Here is a tiny trained network, its code and every weight. The questions are about switching its units off for an input and a class, where a switched-off unit gives its printed mean instead of its output.

import numpy as np


def w(rows, s, z=0):
    codes = np.array(rows[::2]) - 128.0
    scale = np.full(codes.shape[1], s)
    scale[-1] = z or s
    return codes * scale


def norm(h):
    return h / np.sqrt((h * h).mean(-1, keepdims=True) + 1e-5)


def f(y):
    return y / 2 * (1 + np.tanh(0.7978845608 * (y + 0.044715 * y**3)))


def log_softmax(a):
    a = a - a.max(-1, keepdims=True)
    return a - np.log(np.exp(a).sum(-1, keepdims=True))


def net(x, mask):
    res = np.array(x, float).reshape(1, 8) / 4 @ E
    u = 0
    for l in range(4):
        y = f(norm(res) @ A[l][:, :-1].T + A[l][:, -1])
        res = res + np.where(mask[u : u + 3], y, B[l][:, -1]) @ B[l][:, :-1]
        u += 3
    return log_softmax(norm(res)[-1] @ U[:, :-1].T + U[:, -1])


A, B = {}, {}
E = w([
[139,197,205,255,45,95,119,158,226],'x0',
[149,133,136,126,130,136,134,97,120],'x1',
[174,126,48,204,128,76,34,109,91],'x2',
[154,125,132,122,140,130,142,110,125],'x3',
[103,136,54,121,166,110,153,29,222],'x4',
[166,157,182,20,108,165,24,107,133],'x5',
[165,236,154,96,229,130,114,158,155],'x6',
[121,140,134,137,122,125,118,111,117],'x7',
],0.0065)
A[0] = w([
[184,254,117,116,208,135,158,172,128,67],'0.n1',
[202,95,130,85,100,171,106,97,130,253],'0.n2',
[125,172,114,133,82,159,152,135,158,31],'0.n3',
],0.007,0.0031)
B[0] = w([
[36,128,115,198,96,140,109,89,78,222],'0.n1',
[86,161,72,129,48,121,97,161,149,253],'0.n2',
[177,2,131,73,198,142,104,83,79,122],'0.n3',
],0.014,0.0034)
A[1] = w([
[130,71,107,3,201,155,69,66,31,35],'1.n1',
[103,48,87,58,186,231,85,108,58,107],'1.n2',
[107,222,85,160,117,77,74,108,111,252],'1.n3',
],0.0053,0.0037)
B[1] = w([
[209,69,134,222,180,193,100,136,194,149],'1.n1',
[144,75,246,209,98,169,108,171,200,164],'1.n2',
[147,48,141,20,158,117,167,210,179,254],'1.n3',
],0.011,0.0057)
A[2] = w([
[112,237,113,154,243,178,51,148,125,57],'2.n1',
[124,99,58,145,143,3,22,146,86,72],'2.n2',
[241,142,14,176,177,63,8,167,120,2],'2.n3',
],0.006,0.0011)
B[2] = w([
[105,149,63,149,3,164,62,61,105,138],'2.n1',
[81,125,164,130,121,152,176,129,111,251],'2.n2',
[136,174,175,122,126,161,165,86,136,229],'2.n3',
],0.02,0.0017)
A[3] = w([
[146,98,68,183,198,194,179,113,48,12],'3.n1',
[131,159,212,208,129,69,52,117,193,12],'3.n2',
[175,145,179,159,90,144,103,207,2,122],'3.n3',
],0.0067,0.0011)
B[3] = w([
[255,162,144,220,100,108,110,224,111,164],'3.n1',
[167,33,104,152,131,127,47,190,147,166],'3.n2',
[157,133,65,100,189,65,153,14,143,253],'3.n3',
],0.012,0.003)
U = w([
[168,166,73,118,99,111,135,216,119,253],'0',
[247,52,150,226,128,189,11,148,200,61],'1',
[124,110,89,90,142,103,152,140,120,203],'2',
[23,98,15,194,8,143,82,69,43,56],'3',
[125,105,120,88,163,92,151,142,124,173],'4',
[135,163,254,76,126,193,231,88,120,2],'5',
[170,103,27,51,227,48,134,30,145,62],'6',
],0.0086,0.007)

Each question gives the input, the list of numbers given to net, and the class t.
The units are the neurons (one row each of A and B). Each row of codes is followed by its name. A weight is (code - 128) times the scale printed after its matrix; where a second scale follows, it is the last column's (A, B and U).
mask holds one flag per neuron, layer by layer. A switched-off neuron (its flag False) gives its mean, the last column of its row in B, instead of its output. The means were averaged over made-up inputs and are rounded, as every weight is.
A unit's drop is (log p(t) with every unit on - log p(t) with that unit switched off) / (log p(t) with every unit on - log p(t) with every unit switched off).
The circuit of an input: a set's keep is (log p(t) with only the set's units on - log p(t) with every unit switched off) / (log p(t) with every unit on - log p(t) with every unit switched off). Starting from all 12 units, units are removed one at a time, each time the one whose removal leaves the highest keep (on an exact tie, the one counted first), for as long as the keep stays at least 0.8.
circuit, biggest first: the units of the circuit, biggest drop first
unit that matters most: the unit with the biggest drop
k most important neurons: the k neurons with the biggest drops, biggest first
top k neurons in layer l: the k neurons of layer l with the biggest drops, biggest first
input [1,2,4,4,-8,-4,-7,6], class 6: circuit, biggest first => [3.n3]
input [2,2,2,-6,-4,3,-1,6], class 2: circuit, biggest first => [1.n3 3.n3]
input [3,-7,4,-1,-7,5,-3,4], class 4: 2 most important neurons => [3.n3 2.n2]
input [7,4,7,-3,-8,-5,-3,8], class 6: circuit, biggest first => [3.n3 0.n2]
input [-6,2,7,5,-6,-4,3,1], class 5: top 2 neurons in layer 2 => [2.n3 2.n2]
input [5,8,2,-5,2,1,0,4], class 4: 4 most important neurons => [1.n3 1.n2 2.n1 1.n1]
input [3,0,2,8,1,7,3,2], class 2: circuit, biggest first => [1.n3 1.n2]
input [6,-6,0,-4,8,5,-6,3], class 6: 2 most important neurons => [1.n2 0.n3]
input [-3,7,-7,-3,-8,4,-5,-5], class 6: circuit, biggest first => [3.n3 1.n3]
input [0,6,2,6,4,-6,5,-2], class 0: circuit, biggest first => [3.n1 3.n3]
input [7,2,-2,-2,-2,-6,-7,-3], class 1: circuit, biggest first => [3.n2 2.n2]
input [-7,4,-3,2,-7,4,2,-3], class 1: 2 most important neurons => [1.n1 1.n2]
input [-6,-4,4,-4,0,3,-3,8], class 1: 4 most important neurons => [1.n2 1.n1 0.n1 3.n3]
input [2,3,1,-6,6,-4,7,2], class 3: circuit, biggest first => [2.n1]
input [-8,2,-1,-1,-3,-3,6,3], class 1: 2 most important neurons => [1.n2 1.n1]
input [-3,1,-4,-2,3,5,2,-4], class 0: circuit, biggest first => [0.n2 3.n3]
input [1,8,5,-4,5,0,3,6], class 4: 2 most important neurons => [1.n3 3.n3]
input [-7,-1,-3,3,7,-3,-2,0], class 1: top 2 neurons in layer 3 => [3.n1 3.n3]
input [-8,2,-3,5,0,-8,6,1], class 0: 2 most important neurons => [3.n1 0.n3]
input [1,-8,4,2,3,6,-2,8], class 4: circuit, biggest first => [1.n3]
input [7,-1,-5,-2,4,3,-1,-4], class 1: 3 most important neurons => [1.n3 3.n2 0.n3]
input [-1,5,3,0,4,-2,1,7], class 4: 3 most important neurons => [1.n3 3.n3 2.n1]
input [-4,5,4,1,6,-3,6,-4], class 3: 2 most important neurons => [0.n1 2.n1]
input [-7,3,-2,1,0,2,-4,5], class 1: 2 most important neurons => [1.n1 1.n2]
input [-3,-6,-4,4,-4,5,-7,0], class 3: 2 most important neurons => [0.n2 1.n3]
input [-3,-6,-6,1,-8,3,5,4], class 6: 2 most important neurons => [3.n3 2.n2]
input [4,3,8,5,-5,6,-2,2], class 5: 3 most important neurons => [2.n3 2.n2 1.n2]
input [-1,-7,7,-3,-6,0,-5,-3], class 4: unit that matters most => 2.n2
input [4,-5,-3,-5,8,-7,-2,-6], class 6: top 2 neurons in layer 0 => [0.n1 0.n2]
input [-3,0,6,3,5,2,1,1], class 5: top 2 neurons in layer 2 => [2.n3 2.n2]
